Each row has two labels, one from each of two sets.
[-0.25 -0.04 -0.46 -0.10  1.08  5.06 -0.19  0.87  1.46  0.86  0.09 -0.17
  0.14 -0.57  0.46  0.16]	TQ & Z
[-2.28  0.22  0.21  0.03  0.41  4.62  0.07  0.52 -1.21 -0.17 -0.47 -0.03
  0.30  0.74 -0.73  0.04]	SL & Z
[-1.03 -0.30 -0.02 -1.66  0.79  5.83  0.54  0.81  0.44 -0.22  0.76 -0.08
 -0.71 -0.47 -0.04  0.01]	CJ & Z
[ 0.13  0.40 -0.15 -0.07  1.16  4.63  0.38  0.41  0.29  0.71 -0.61  0.06
  0.49  0.58 -0.33  0.13]	TQ & Z
[-1.67 -0.33  0.34  0.51  1.42  4.82 -0.84  0.72 -0.02  0.41  0.21 -0.13
 -0.01  0.11 -0.67  0.60]	CJ & Z
[-0.66  0.03  0.81 -1.68 -0.61  3.58 -0.42  1.27  0.24 -0.17  0.15  0.18
 -0.23  0.39  0.81 -0.29]	Lz & S
[-0.39  0.42 -0.16 -0.19  1.20  4.27  0.64  1.05 -0.53 -0.06  0.37  0.13
  0.01  0.98 -0.66  0.48]	TQ & Z
[-2.21  0.10  0.39  0.72  0.31  5.17  0.53  0.84 -1.83 -1.02 -0.41  0.20
  0.24  1.05 -0.34 -0.20]	CJ & Z
[-0.17  0.21  0.03 -2.20 -0.03  6.51  1.21  0.65 -0.63 -0.55 -0.56 -0.10
  0.13  0.85 -0.11  0.24]	CJ & Z
[-0.26  0.07  0.17 -0.83  0.44  6.50  0.81  1.12 -1.01  0.03 -0.15  0.36
  0.04  0.55 -0.12  0.08]	CJ & Z
[-1.14  2.78 -0.33 -0.17  0.71  6.51  0.94  0.37 -0.05 -0.18  0.39  0.13
  0.40  0.12 -0.30  0.15]	CJ & Z
[-1.17 -0.58  0.21 -0.56  0.76  4.58 -0.20  0.85 -0.94 -1.03 -0.06  0.03
  0.34  0.53 -0.22 -0.53]	CJ & Z
[ 0.31  0.05  0.65  1.65  0.42  4.14  0.31  0.47  2.04  0.18  0.27  0.45
  0.24  0.12 -0.59 -0.16]	CJ & Z
[-0.09 -0.80  0.66 -0.88  0.01  5.20  0.17  1.23  0.39 -0.53  0.20  0.49
 -0.03  0.65 -0.48  0.47]	Lz & S
[ 0.28  0.68 -0.45  0.23  1.01  4.94  1.35  0.54  0.55 -0.69 -0.68  0.16
 -0.07 -0.38 -0.96 -0.44]	TQ & Z
[-2.37  0.44 -0.48 -0.17  1.08  5.49  0.28  0.48 -0.74  0.26  0.10 -0.44
  0.44  1.57 -0.29  0.42]	TQ & Z
[ 0.02  0.18  1.00  0.22  1.26  3.32  0.59  1.29 -0.88 -0.33 -0.65  0.00
 -0.24  0.74 -0.47 -0.02]	TQ & Z

Each row has two labels, one from each of two sets.
[ 0.30 -0.53 -0.02  0.05  0.09 -0.02  0.30  1.22  0.08 -0.10  0.00 -0.49
 -0.33 -0.07  0.61  0.06]	MR & NF
[ 0.54  0.55 -0.37 -0.04  0.21  0.41  0.09 -0.70 -0.30  0.13  0.05  0.35
  0.02 -0.02  0.37  0.06]	LG & HC
[ 0.28  0.16  0.09  0.09 -0.11 -0.05  0.02 -1.31 -0.16 -0.03 -0.28  0.47
  0.14  0.09  0.27 -0.03]	JN & HC
[ 0.61  0.19  0.15  0.16  0.50  0.21  0.35 -0.75 -0.03  0.05  0.05  0.03
 -0.06 -0.04  0.66  0.04]	LG & HC
[ 0.36  0.24 -0.02 -0.05  0.22  0.41 -0.37 -0.59  0.02 -0.03 -0.06  0.34
 -0.01  0.25  0.43  0.09]	LG & HC
[ 0.27 -0.84  0.23 -0.04 -0.75  0.23  0.08  0.97  0.04 -0.21  0.08 -0.50
 -0.10 -0.02  0.33 -0.01]	MR & NF
[ 0.22 -0.72  0.41  0.32 -0.08  0.22 -0.03  0.45 -0.21 -0.15  0.11 -0.39
  0.03 -0.16  0.26 -0.04]	MR & NF
[ 0.17  0.53 -0.08 -0.12  0.35  0.35 -0.03 -0.70  0.00  0.46 -0.29  0.48
  0.02  0.26 -0.05  0.10]	GB & HC
[ 0.20 -0.73  0.25 -0.26 -0.61  0.03  0.20  0.50  0.08 -0.21  0.05 -0.09
 -0.16  0.00  0.04 -0.18]	MR & NF
[-0.08 -0.84  0.42  0.16 -0.42  0.27 -0.07  0.57  0.07 -0.18  0.04 -0.66
 -0.19 -0.13  0.07 -0.10]	MR & NF
[-0.41 -0.44  0.31 -0.12 -0.15  0.14  0.15  0.84 -0.03  0.19  0.01 -0.19
 -0.22 -0.13 -0.12 -0.12]	GB & NF
[ 0.61  0.25 -0.01  0.10  0.11  0.72  0.43 -0.09 -0.14  0.16 -0.04  0.16
  0.27  0.20  0.58  0.17]	MR & HC
[-0.39  0.10 -0.19 -0.01  0.02  0.18 -0.30 -0.48 -0.37  0.17  0.05  0.43
  0.16 -0.02 -0.20 -0.04]	GB & HC
[-0.05 -0.81  0.26  0.28 -0.35  0.30  0.18  0.63  0.05 -0.28 -0.07 -0.51
 -0.38  0.02  0.08 -0.30]	MR & NF
[-0.13 -0.71  0.30  0.00 -0.17  0.11  0.04  0.96  0.11 -0.02 -0.02 -0.47
 -0.32 -0.09  0.18  0.14]	GB & NF
[ 0.47  0.62 -0.47  0.06  0.15  0.44  0.02 -0.64 -0.10  0.25 -0.03  0.34
  0.15  0.11  0.35  0.11]	LG & HC
[ 0.53 -0.81 -0.05 -0.03 -0.43 -0.03  0.02  0.96  0.07 -0.28  0.05 -0.39
 -0.13  0.12  0.12 -0.18]	MR & NF
[ 0.28 -0.93  0.20  0.02 -0.38 -0.10  0.10  0.30 -0.05 -0.31 -0.05 -0.48
 -0.43 -0.46  0.23 -0.08]	MR & NF
[ 0.70  1.04 -0.20 -0.46  0.61  0.14  0.23  0.88 -0.19  0.12 -0.11 -0.06
  0.07  0.11  0.36  0.30]	SM & HC
[ 0.20  0.06  0.22  0.13  0.13  0.91  0.02 -1.20 -0.26  0.34 -0.18  0.65
  0.02 -0.05  0.33  0.09]	MR & HC
[ 0.32  0.26  0.20  0.07 -0.19  0.61  0.13 -0.24 -0.15  0.16  0.00  0.08
  0.13 -0.04  0.37  0.17]	MR & HC
[-0.19 -0.65  0.30 -0.03 -0.01 -0.06 -0.01  0.46 -0.10 -0.31  0.01 -0.37
 -0.16 -0.01 -0.04 -0.23]	JN & NF
[ 0.52  0.14 -0.18 -0.14  0.07  0.35  0.15 -1.10 -0.19 -0.24  0.05  0.54
  0.58  0.00  0.27  0.12]	MR & HC
[ 0.01 -0.08  0.06  0.00 -0.27  0.11  0.25 -0.44 -0.19 -0.14 -0.07  0.22
  0.25  0.16  0.03  0.18]	MR & HC
[ 0.48  0.35  0.05  0.06  0.25  0.10 -0.27 -0.77  0.16  0.05 -0.13  0.17
  0.07  0.09  0.26  0.01]	LG & HC
[ 0.34  0.53 -0.35  0.13 -0.09  0.56 -0.01 -0.54 -0.12  0.18 -0.36  0.32
 -0.18  0.25  0.51  0.16]	MR & HC
[ 0.02 -0.70  0.18 -0.39 -0.04  0.15  0.09  0.59  0.05 -0.02  0.07 -0.56
  0.13 -0.23  0.22 -0.01]	MR & NF
[ 0.16  0.54 -0.39  0.05 -0.29  0.20 -0.09 -0.31 -0.10 -0.10 -0.17  0.16
  0.07  0.13  0.07  0.15]	JN & HC
[-0.31 -0.74  0.44 -0.18 -0.39 -0.06  0.11  0.79  0.07 -0.07 -0.09 -0.51
 -0.12 -0.14  0.09 -0.05]	LG & NF
[ 0.35 -0.30  0.19  0.03 -0.06  0.40  0.04 -0.62 -0.12 -0.33  0.06  0.10
  0.10  0.42  0.41  0.03]	MR & HC
[-0.49 -0.32  0.27 -0.03  0.15 -0.31 -0.19  0.58 -0.02  0.00 -0.02 -0.46
  0.29  0.04 -0.10 -0.13]	SM & NF
[ 0.61  0.14  0.01 -0.14 -0.13  0.66  0.07 -0.60 -0.03 -0.31 -0.04  0.10
  0.00  0.21  0.34  0.00]	MR & HC
[-0.51 -0.78  0.33 -0.02 -0.29  0.05 -0.02  0.09  0.00  0.07  0.05  0.02
  0.07  0.01 -0.19 -0.21]	MR & NF
[ 0.63  0.49 -0.48  0.07  0.74  0.84  0.18  0.19  0.01  0.35  0.08  0.22
 -0.10  0.11  0.53  0.25]	GB & HC
[ 0.32 -0.25  0.37  0.08  0.07  0.50  0.00 -0.70  0.02  0.15 -0.08  0.20
  0.03  0.21  0.25  0.25]	MR & HC
[ 0.05 -0.90 -0.12  0.05  0.18  0.37 -0.13  1.06  0.22  0.02  0.02 -0.59
 -0.12 -0.22  0.28 -0.22]	GB & NF
[ 0.00 -0.68  0.38 -0.10 -0.23 -0.48 -0.12  0.11  0.05 -0.36  0.09 -0.28
  0.16 -0.03  0.01 -0.08]	LG & NF
[ 1.14 -0.39  0.16 -0.03  0.50  0.35  0.20 -0.11  0.04  0.09  0.07  0.26
 -0.24  0.11  0.57 -0.14]	LG & HC
[ 1.21 -0.16 -0.06  0.11 -0.35  0.13  0.13  0.40  0.05 -0.08  0.03  0.24
  0.06  0.03  0.33  0.13]	LG & HC

Each row has two labels, one from each of two sets.
[-0.12  0.20 -0.02  0.42  0.07  0.17 -0.02  0.18 -0.18  0.17 -0.26 -0.25
 -0.20  0.17 -0.06 -0.18]	<74> & M
[-0.12  0.20 -0.07  0.38 -0.14  0.21  0.21 -0.02 -0.02  0.06 -0.22 -0.06
 -0.39  0.09 -0.10 -0.20]	<74> & M
[-0.16  0.16 -0.20  0.31 -0.05  0.62  0.07 -0.03  0.43 -0.01 -0.54 -0.33
 -0.12  0.29 -0.07 -0.12]	<74> & M
[-0.09  0.25  0.04  0.31  0.04  0.12  0.02  0.09  0.20  0.08 -0.28  0.22
  0.00  0.07 -0.19 -0.22]	<74> & G
[-0.12  0.42 -0.06  0.37  0.03  0.28 -0.01  0.15  0.36 -0.05 -0.43 -0.11
  0.49  0.30 -0.29 -0.22]	<74> & G
[-0.14 -0.22 -0.19  0.13  0.04 -0.28  0.01  0.11  0.27  0.04 -0.45 -0.19
 -0.11  0.11 -0.11  0.22]	<69> & M
[-0.23  0.19  0.03  0.25  0.41  0.10  0.00  0.14  0.37  0.04 -0.43 -0.19
 -0.29 -0.05 -0.09 -0.11]	<74> & G
[-0.21  0.07 -0.20  0.05  0.03 -0.10 -0.14  0.28  0.79 -0.15 -0.43 -0.18
 -0.27 -0.09 -0.23  0.00]	<69> & G
[ 0.17  0.20  0.39  0.09  0.15  0.21  0.09 -0.28  0.37  0.20 -0.14 -0.12
  0.12  0.07  0.15  0.45]	<73> & G
[-0.06 -0.51 -0.33 -0.27  0.00 -0.15  0.17 -0.06  0.48 -0.25 -0.47 -0.18
  0.36  0.28 -0.02  0.40]	<69> & M
[-0.10 -0.34 -0.07  0.26 -0.16 -0.16 -0.13 -0.01  0.24  0.30 -0.30 -0.16
 -0.28  0.40  0.23  0.19]	<69> & M
[-0.12  0.27  0.16  0.27  0.06 -0.14 -0.09 -0.06  0.49 -0.03 -0.24 -0.20
 -0.10 -0.19 -0.01  0.21]	<64> & E
[-0.12  0.50  0.13  0.14  0.09  0.15 -0.03 -0.05  0.20  0.21 -0.03 -0.03
 -0.04 -0.08 -0.01 -0.06]	<74> & R
[-0.30  0.39 -0.03  0.33 -0.30  0.44 -0.05 -0.09  0.20 -0.02 -0.36 -0.08
 -0.28  0.23 -0.26 -0.07]	<74> & M
[ 0.00  0.34 -0.09  0.25  0.03 -0.03  0.09 -0.07  0.47 -0.17 -0.40 -0.20
  0.08 -0.04 -0.33  0.59]	<73> & G
[-0.07 -0.03  0.19  0.31  0.10 -0.05  0.13 -0.34  0.28  0.07 -0.27  0.03
 -0.08  0.08 -0.04  0.35]	<73> & G
[-0.09  0.21  0.08  0.39 -0.11  0.16 -0.20 -0.15  0.11  0.20 -0.31  0.00
 -0.21  0.22  0.04 -0.26]	<74> & M
[ 0.04  0.21  0.21  0.10 -0.22  0.25 -0.04 -0.28  0.34  0.03 -0.50 -0.30
 -0.20  0.11 -0.13  0.25]	<73> & M
[ 0.41  0.04  0.22  0.18 -0.14  0.06  0.16 -0.01  0.21  0.03 -0.16 -0.10
  0.04  0.04 -0.03  0.32]	<73> & G
[-0.10  0.03 -0.08  0.18 -0.16  0.16  0.13  0.08  0.17 -0.12 -0.40 -0.03
 -0.14  0.26 -0.23 -0.28]	<74> & M
